[127 138 108 198 117 121 104 160] -> puret
[ 92 138  81 146 164 144 166 109] -> Vuf
[130 138 108 198 117 121 104 160] -> Todu
[127 138 108 198 124 121 104 160] -> Goni
find: [127 138 108 198 117 121 104 160]  puret
next: [198 124]  [121]
find: [130 138 108 198 117 121 104 160]  Todu
next: [130 138 108 198]  [117]

[136 121 111  73] -> Soli
[113 136  86  68] -> zuza
[136 113 109  78] -> Zomir
[116 135 109  72] -> fumu
next: [136  86]  [68]
next: [136 113]  [109]
next: [113 136]  [86]
next: [136 121]  [111]
next: [135 109]  [72]

[138 162 128 161 121 137 131 118] -> Tipil
[143 130 158 139 121 106 121 115] -> Gifut
[133 135 157 113 140 133 133 128] -> gena
[141 127 162 102 125 145 125 126] -> goso
[132 128 161 162 127 130 131 140] -> mibo
[130 143 102 154 147 128 130 136] -> kunez
[138 151 131 115 132 133 132 135] -> sime
next: [147 128]  [130]
next: [138 151 131 115]  [132]
next: [130 143]  [102]
next: [128 161 162]  [127]
next: [151 131 115 132 133]  [132]
next: [161 121]  [137]
find: [132 128 161 162 127 130 131 140]  mibo

[ 97 166 121 155 138 145  96] : gogip
[137 145 121 155 138 145 146] : buf
[ 97 166 121 155 138 145 147] : zaluk
find: [ 97 166 121 155 138 145  96]  gogip
find: [137 145 121 155 138 145 146]  buf
find: [ 97 166 121 155 138 145 147]  zaluk

[111 106 137  61 116 115  59 125 169 127 138]  Sego
[116 134 134 179 190 120 191 137 109  96 106]  Vuzad
[123 137 125 130 140 109 135 126 131 131 105]  Moti
next: [134 134 179 190 120 191 137 109  96]  [106]
next: [106 137  61 116 115  59 125 169 127]  [138]
next: [125 169]  [127]

[116 110 158  92 128 145 132 119 111 138 156 107 124 135 118 140  80 160
 132 170 135  84 119 121 101 177 155 131  99 125 109 110 139 106  85 135
 141 149  92 161 121 156 134 166 129 115 172  94 109 148 157 113 128 155
 132  94 146 128 126 133] : vapi
[124 108 150 123 119 166 147 115 107 134 151 121 152 173  87 126  89 182
 130 153 168 132 160 120 147 171 180 141 139 101 150 145 149  84 143 151
 149 124  65 188 105 133 162 139 111 150 145 141 125 159 138 148 105 161
  71 146 136 126 154 149] : zat
[121 129 135 142 150 123 116 132 152 101 113 135 112 111 155 140 147  97
 142  91 112 124  96 129 131 103 108 124 125 145 117 146 110 150 134 134
  96 110 156  80 152 126 122 128 121 144 113 137 142 111 122 127 158 113
 181 132 123 135 122 128] : zupa
[111 103 167  91 130 156 136 116 107 135 162 103 127 144 110 140  67 172
 135 173 143  80 121 117 104 186 166 133  99 118 112 117 142  95  87 143
 141 144  75 171 117 158 142 171 122 123 174  95 107 155 162 116 127 166
 122  95 144 126 131 140] : gubo
[121 129 135 142 150 123 116 132 152 101 113 135 112 111 155 140 147  97
 142  91 112 124  96 129 131 103 108 124 125 145 117 146 110 150 134 134
  96 110 156  80 152 126 122 128 121 144 100 132 139 116 134 115 162 124
 167 124 116 131 117 132] : Zup
[112 108 157  95 130 146 131 120 111 134 153 106 123 133 117 137  80 158
 132 165 134  84 116 118 101 172 152 129  99 122 109 113 137 105  88 135
 136 143  90 157 121 153 133 163 126 117 166  96 108 145 154 114 128 155
 131  95 140 124 126 135] : bopa
[119 124 132 127 138 122 118 127 137 112 119 125 113 113 142 134 130 109
 133 111 113 114  96 103 131 129 108 122 117 136 113 130 115 137 119 127
 108 120 139  99 139 128 119 131 124 128 117 119 127 119 132 113 145 125
 153 115 121 126 116 126] : Nuvo
[130 130 151 138 149 139 127 135 147 114 134 138 122 129 153 150 140 121
 149 116 128 126 115 140 135 132 132 138 128 146 124 151 124 142 132 145
 115 124 146 114 149 139 134 144 128 151 123 132 142 133 151 124 158 138
 159 128 133 140 127 137] : mopo
[140 155 114 150 147 106 123 151 156 129 112 145 119 100 171 134 176  89
 134 108 104 141 112 142 127  93  90 124 134 156 123 128 119 175 135 118
 116 133 190  83 157 126 109 120 148 122 113 135 141 108 121 126 155 108
 182 129 124 135 119 123] : zut
find: [121 129 135 142 150 123 116 132 152 101 113 135 112 111 155 140 147  97
 142  91 112 124  96 129 131 103 108 124 125 145 117 146 110 150 134 134
  96 110 156  80 152 126 122 128 121 144 100 132 139 116 134 115 162 124
 167 124 116 131 117 132]  Zup
next: [139 111 150]  [145]
find: [121 129 135 142 150 123 116 132 152 101 113 135 112 111 155 140 147  97
 142  91 112 124  96 129 131 103 108 124 125 145 117 146 110 150 134 134
  96 110 156  80 152 126 122 128 121 144 113 137 142 111 122 127 158 113
 181 132 123 135 122 128]  zupa

[133 146 118 115 114] : mevo
[101 148 141 107 116] : Duf
[146 115 115  89  75] : Sazo
next: [146 118 115]  [114]

